Each row is followed by its class number.
[ 15 -21 -39  -8  -2   0  19  -6  45  -1  15  29 -12  52  -3  10  55  -3
 -13   4  -7  34  28 -11  -8 -19  81  14 -23  44   2 -11  45  52  -3  36] -> 0
[ 21  -8  18  -9  -7 -28  39 -12  16   5   4 -38   6  -8 -12  16  95 -11
 -14  -9 -58  -3  15 -10  22  17  11 -17 -31  19 -21 -12  -4  50 -11 -16] -> 7
[ -3 -32 -61  -4  -8  18  10  21  27  -1   8  60  -9  21  13   5  28  16
   0   2   6  15  41 -11  23 -19  56  36 -45  21  -5   0   4  33   4  24] -> 4
[ 19  27 -57  -1  -8 -13   8   9  30   9   6   4  -7  21  -5  16  25   6
   2  14  28  15  51  -5   4 -23  55   1 -20  30  21  -9  13  25 -19  22] -> 0
[  5  -8 -73   9 -49  12   9   1  31 -12  19  18  -8  16   6 -12  -8   3
  21  19  -8   9  46  10   0   0  66   1 -28  20   3 -16  10  16 -12 -25] -> 6
[ 12 -15   2  -5 -12   8  19  11  26  -6  31  31  23  -8  36 -17  67   0
  -9 -11 -17 -28  16   4 -20  -3  43  12 -18  30  -7  13 -17  45   1  24] -> 5
[ 21 -32 -43  -2 -28  19  11  22   2  -5 -22  20 -11  20 -24  28  73  -4
 -26  17 -15  16  22 -31  21 -21  22  -2 -42   9   9 -13   5  47  -5  13] -> 1
[-20 -19 -49  19  -1  34  31  16  23  -2  12  20  -2  25 -16 -12  26  21
  14  23  -6  26  19 -31  -7  -8  60   4 -38  13   0 -25  22  25   5 -11] -> 4
[  3 -13 -61  -7 -25  29  39  12  24  12  17  17  16  17   3 -19  44  25
  11  25   8  14  25 -15   3 -19  48  12 -33  21   2 -28  -3   8  -3 -10] -> 4
[ 19   3 -42  -4  -4  -4  -3   1  12   0  32   9 -12  32 -38  10 -23   7
 -21  54  14  22  30  -6  14 -11  66 -13 -16  23  11  -8  45  30  20   6] -> 1
[-24 -10 -39  -1 -34  20  15  21  38  -4  19   7  -9  40  21  -6  22  12
   5  10  22  19  35 -11   0 -36  71  14 -31  10  25 -12  12  14  -7  12] -> 2
[ 29 -11   0   7 -11   0   3  16  17   1  24   2  14 -15  21  -2  29  11
  -7  -4 -13 -36  31  -3 -23  -5  18 -30  -5  33  13 -15 -23  54  19   3] -> 3
[ 24 -22 -52 -13  -8  18  22  23  23  23  36  55  23  36  -8  -2  64   6
 -31  35  11  28  17 -18 -10   2  75   9 -30  10   1  -9  36  33  26  26] -> 9
[ -8  23 -53  -4 -17  -9  15   8  45  -1   8  24  -9  32 -10  24  22  14
  11   1  -3   8  24  10   3 -32  57  19 -22  -4  12   8  18  36 -11  13] -> 5
[ 45  20 -42   0 -18 -13  11  26  28   3  23   1  -5  32 -12  29  93  -3
 -21   7  25  19  29 -19  10 -45  85 -11 -11  23  20   3  20  27   0  34] -> 3
[ 30 -10 -54   1 -24   8  15  26   7  11   6  30   2  21 -47   1  33   7
 -19  30   4  14  33 -28  32 -26  86  -2 -41  12   8   8  13   8  -2  13] -> 9
[ -5 -14 -30 -10 -18  -4  11  11  21   6  11  22  -8  34 -19  10  16  27
  22   9  10  20  22 -15  13 -27  45  -1 -25   6  24  -3  27  26 -16  -2] -> 0
[ 33 -12 -15  -5 -13 -22  19  -6   5 -18  12  -4  14  -8   2  -9   2  13
   8   2 -25 -24  37  13   9   7   4 -14   3  42  -5   0 -28  31  11 -34] -> 5
[ 29   8  34 -20  29 -23  19  -8  23  -4   4   0  -1   0   5  25  67  -1
 -27 -19 -34 -10  23 -15   8   4  13 -13 -26  26   2   6 -16  34   3  -4] -> 9
[ 23  -6 -59 -15 -19  21   5  38  27 -16  10  32   2  13  -1  -8  24  12
 -25  43  18 -13  21 -12   2 -29  92   8 -25  25   9   6  10   9   8  10] -> 8
[ 15 -20 -36  12   6  13   2  41  17  -7   2  46   1  30 -31  27  55   4
 -37  39   0  29  23 -48  18 -17  72  27 -41   9  16  24  30  28  -4  24] -> 9
[ -6   6  16  -7  20 -12  28 -11  41   7  49 -39  17 -12  11 -11   5   9
  -2  31 -28 -43  -9  24 -20   2  67 -32  -1  29   3  -1  -1  43  31  17] -> 6
[  0   8  35   2  24 -21   5 -12  24 -13  38 -21  20   7  15   5   7  -4
  -7   9   8 -10  47   6   3 -15  41  16 -13  35  12   7   5  48  15  -2] -> 5
[ 13  26 -54 -11  11 -13   5  29  22   6  21 -18  -5  39 -17  26  64  -1
  -4  52 -14  18  17 -25   0 -19  79 -22 -10  10  10  -6  34  32  31  55] -> 3
[ -3  10   8 -15 -17 -12   7  17  -4   6  10 -24   7 -22   9  34  55   6
   3  19 -30 -39  27  -1  19  -2  39 -27 -19  16 -13 -10 -21  55  13   8] -> 1
[ 13 -23 -45  13 -12  23  33  -7  26  -6  -4  25  -6  23 -32   5  21   7
  -3  12  -7  27  39 -20   9 -16  56   1 -41  22   0 -27  18  37   2 -15] -> 4
[  9  -3 -45   6  -7  18  15  23  18   2  21  11  11  21  34 -26  38  11
  24  -3  25  24  43 -10 -16  -6  20  41 -19  12  16 -14   6  -7 -31 -22] -> 7
[ 11  -6  24 -21  30 -22  16 -33  42   0  19 -20   0   4  23  12  34  -9
 -33  22 -38   5  24  -7 -13  21  -3 -21  -6  41  13 -15   3  52  12   8] -> 0
[ 10  16 -47 -15  -9   4  11  37   7  -3 -15   5   8  22  16  26  35   9
  19  29  25   3  40 -10  29 -46  41  19 -23  -1  17   2  13  11   3  21] -> 7
[-26 -17   8   3  10 -13  12  20  39 -12  14 -10  -5  -6  23  20  15  10
 -21  22 -45 -29  10   4  17  11  41   9 -11  15 -16  10   8  56  16  -9] -> 7
[ 14 -15   8  -7  -3 -13  20  -9  28 -10  13  -1   4  -3   5 -13  20  19
 -29   6 -50  -2  -9 -15  -1  12 -17   7   7  38  -7   1 -20  13  11 -23] -> 4
[-24  27  32  10  20 -32  19  -2  36   2  26 -43  -5  -1 -16  21  54  -4
  -7  -3 -46 -13 -10  -9  -5  14  44 -13 -17   3  -2  15  10  45  -6  17] -> 6
[ 13 -20 -10   0  -4   1  10 -13  33   8  20  35  11 -38  33   0  -9  26
 -22  -9 -30 -31   6  20  -3  10  -4  26 -17  48 -23 -10 -28  38 -11 -27] -> 4
[  5  -3  17  -9  -7 -17  16  20  29   0  11  -8  22   9  -1  32  57  14
  -6   5 -14 -25  35 -13   6   3  16  26 -19  16   9  15  -8  45 -20   4] -> 6
[ 59 -20 -46 -12   0  18  23  27   0 -10 -12  34   2  13 -12  19  54   9
 -17  38 -22   1  21 -30   0 -21  63 -32 -36  18  11  -7   2  35  22  11] -> 2
[ 11 -32 -19  -9  12  23   9  33   0  -6  -1  10  -6  16 -14  17  69   8
 -16  25  -9  12   9 -47   3 -21  47   0 -40  12  11 -13  20  27   0  -5] -> 8
[ 20   2  18  -8 -17 -16 -13  -5  12 -20  31  11  32   7  17 -12 -12   6
  -9   4   3 -14  25  14 -20  17   0   0 -25  36  -8 -14   9  55  38 -33] -> 9
[ -2 -39  12   7 -28   7   4  13   5 -18   8 -11  20 -11   2  -9  17   0
 -13   9 -35 -27  13 -12   5   9  22   6 -28  44  -8 -16  -9  46   1 -38] -> 10
[  1 -10  -2  -3  -3 -28  -3   9  20 -27  17 -38   4 -40  -7  16  22   1
 -19  34 -35 -43  11  16  27  12  72 -15 -32  33 -24   6 -19  53   9 -30] -> 8
[  2   4 -64  -7 -21  15  24  21  16   4   1  16  -6  32   9 -21  38   8
  20   2 -22   7  17 -19   4 -32  53 -12 -41  -1  12 -10   1  12  19  14] -> 6
[ 13 -38  17  -4   6 -14  32   0  48  -7  15 -26   8  10  -7  -6  93   0
 -30 -13 -45  -2   1  -6 -13   5  46   4 -34   5  11   4 -27  56   4   4] -> 2
[ 33 -38 -46  13  11  17  18  19  33   6  -2  24  -3  18 -24  33  78   5
  -8   5   7  19  44 -26   9 -37  53  11 -39   6  40  -2  -3  43 -30  22] -> 3
[ 13 -15 -80  -2 -64  33  21  29  10   9   7  33  20  22  -2 -11  41  17
   6  36  -4  17  33 -20  14 -39  69  27 -23  18  10 -11  -5   1 -19  -1] -> 1
[ -4 -14  22  -5  24 -13  14 -31  50  -8   4 -28  11  -1  20   9  26  -6
   5   3 -34  -8  47  10 -20  11  18  14 -20  41  12 -15 -15  63 -18   7] -> 0
[ 47 -24 -45 -15 -22   0  -4  16  28  -7  29  31   4  17  -8  23  67  -1
 -22  30 -19  25  39 -25   7 -12  60  29 -49  35  28  -2  14  40 -29  -7] -> 10
[ 21  -2  17 -17  15 -21   9  22  14 -25  30  -8  22  12  25   1  58  11
 -13  18 -19 -14  22 -15   0  11  39  -2  -9  46  -4  12 -10  30  31 -16] -> 9
[ 25  14  11 -12  11 -39   9  13   7   2  10 -58  26 -15   1  14  96  -7
  -7  22 -22 -23   4  -2   8  -5  58   4  -8  48 -18  10 -16  40  -4  39] -> 0
[ 13  -7  16  -2   2  -7  15  -5  30 -11  18   8  23  -7  29 -12  39   5
 -23   7 -11 -13  13  -4 -20  16   9 -12 -19  37   1  -8  -4  51  10 -21] -> 0
[ 17 -37 -46   1 -20  26  13   1  12  10  22  19  -2   5  -5   8  17   9
  -2  31  -5  11  54  -8  19 -24  69   5 -36  30  15 -22  -1  33 -18 -12] -> 1
[ 39 -22 -53  -5 -11  39   8  27   1  -9   5  45   0   8  10   0  51  10
 -11  33   5   9  36 -27  -7  -9  36   8 -29  26  14  -9  -2  10 -21  -9] -> 1
[ 15 -12   4  16   6  -5   7  15   8  -5  26 -17   4 -26   2  11  17  15
  -1  16 -22 -33  23  -5  -7  -3  61 -12   2  56 -12  -7 -15  52  21  12] -> 4
[ 26 -29 -55  -7   2  16   7  13  18  -5  -5  19  -8  28 -28  17  58  -1
 -13  37 -26  30  25 -22  14 -21  66  32 -32   9  12   5   7  19 -21  18] -> 1
[  8 -19 -16  -4   5 -13  19   7  31   9  32 -22  20 -12  18  -4  35   8
 -32  29 -23 -29   7   9  18  -2  47 -10  -6  40 -13  -5 -17  34  22   3] -> 3
[  8  14   1 -22 -19   7  13   6  17   2  32 -10  14 -13  61   7  45  10
   5   4 -10 -45  30  23 -15  -8  55  -3   7  56 -22 -23 -20  32   3  -4] -> 1
[ 21 -16 -44  15  13  27  38   8  15  14  10  31 -11  19  -2 -21  38  -7
  -3   7 -25  31  44 -38   6 -18  73   4 -27  25  11  -3  17   1 -16  26] -> 7
[-25  18  17  -9  11 -27  25   9  25 -22  12 -30  19   7  18  10  42  11
 -11  10  -8 -12   8  -1  28  11  23 -14 -27  16 -15   1  -5  28  30 -48] -> 9
[ -1  -8  19  -1  10   0  15  -4  17 -11   6 -25  29  -5   6  -1  54 -14
   0   9 -15 -11  42  -4  -2  10  34   3 -43  27  -2 -10 -18  47   5   8] -> 9
[ 32  38  -1 -14  16 -48   3   3  11 -15  14 -38  19 -11  23  16  58  -8
 -18  27 -21 -17  10   5   3   6  42 -33 -11  44 -15  -3  -5  56  46   2] -> 0
[  3  11  37  -6   4 -34   7  -5  15 -23  25 -65  10  -3   7  -5  56  -8
   4 -17 -29  -9  21 -10   8   7  13  -4 -32  41   9 -10 -21  34  -6 -39] -> 10
[ -3 -10   4   0 -30 -15   5   8  28 -24  29 -47  21  -6  28 -13  37  -3
 -16  28 -27 -33  -1  16   7  -3  56   2 -22  38 -20  -5  -9  45  27 -31] -> 6
[-20  -5 -42  -4  -6  -2  18   8  48   6  19  -6  -2  43   4   8  74 -12
 -24   5  -7  46  29 -26   3 -17  68  49 -25  24   6 -10  26  21 -14  28] -> 8
[-24 -17 -42   5 -30  17  24  26   6  -3  -7  -9 -12  11 -41 -22  34  12
  40  -2 -29   4  25 -33   7 -10  58 -11 -34   3   7  -5  -9   3 -32  10] -> 8
[-32  -7  12 -19  34 -15   8   7  24 -12   4 -23   6  -6   2  -1   9   8
   0  10 -31 -34  -1   7   2  22  19  10 -19  24 -23   7  -6  33   5  20] -> 8
[  0  -3 -15   3  13   8   1  25  16   5   8 -18   6  40 -35   4  63  -3
 -12  38  -5  24  27 -48  -8  -5  24   8 -37   3  20 -10  29  31  -7  37] -> 3
[ 29 -49   7   6  -3  -1  19   0  24  -6  23  -3   3 -28  16  -4  28  11
 -35   1 -34 -32 -14  17 -15  10  46 -22  -6  34 -12 -10 -23  48  15 -32] -> 2
[ -8 -25  10  -4 -27   4   9  -7  13 -14   8 -12  12 -50  14   7  14  -8
  -4  16 -34 -40  19  12  21   0  57 -12 -22  37 -22  -3 -26  31 -14 -13] -> 8
[ 13  26 -36  -4   4  -7  19  23   1  25  26 -11   6  24  -6 -12  37  -2
   0  29  -9  16  17 -23  20 -44  92  -3 -30  11   1  -4  33  13  28  39] -> 7
[ 40 -36 -57 -12 -12  21  17  14   7 -12  29  37   0  21  11 -19  54  11
   1  22   5  11  25  -4   7 -26  80   3 -38  25  -2 -10  10  17   5 -36] -> 5
[ -2 -37 -57  10  -5  27  20  11  21  -7  -2  12  -3  16 -29 -11 -11  12
   1  28   8  14  46 -18   5  -6  53   5 -32  13  19 -20   8  16 -11 -25] -> 8
[ 23 -12   7 -24  11 -21  15  34  13 -10  12 -16  37  -3 -11  34 114   7
 -16  48 -39 -31  10 -14  13  -2  53  28 -28  22 -13  29 -11  60  -3  26] -> 5
[ 24 -34 -63   9 -19  20   8  27  13   7   8  46  -9   8 -19  22  10  14
 -20  38  -2  11  31 -18   6 -13  74 -11 -38   6  16  -9  17  41   3   6] -> 2
[-20  -4  11  -8 -11  -6   7  20   9 -13  19 -22  16  -8  50  11  48  13
  10   1 -14 -27  31   0  12  -4  17  14 -11  38  -7  -5 -31  37   1 -15] -> 1
[ 25  -4 -32 -10 -35   4  29   3  16 -12   1   1   4  24 -14  15  88  -8
  23   6 -17  17  34 -23   7 -20  41 -13 -49  18  16  -7   7  35 -22  20] -> 6
[ 36 -12   5  -2  -1 -14   6   0  -3   2 -19  11  23 -38   3   9  28   3
 -12   8 -45 -30  23 -12   4  17 -14  -3 -13  44 -10   6 -34  35 -23   7] -> 0
[-24  20   2   9 -13 -20  22   7  30 -30  -1 -25  17   6  37 -20  29   5
  -4 -32   0 -15   2  14  -8  23 -21 -16  -5  18 -10  -9 -28  28  36 -44] -> 9
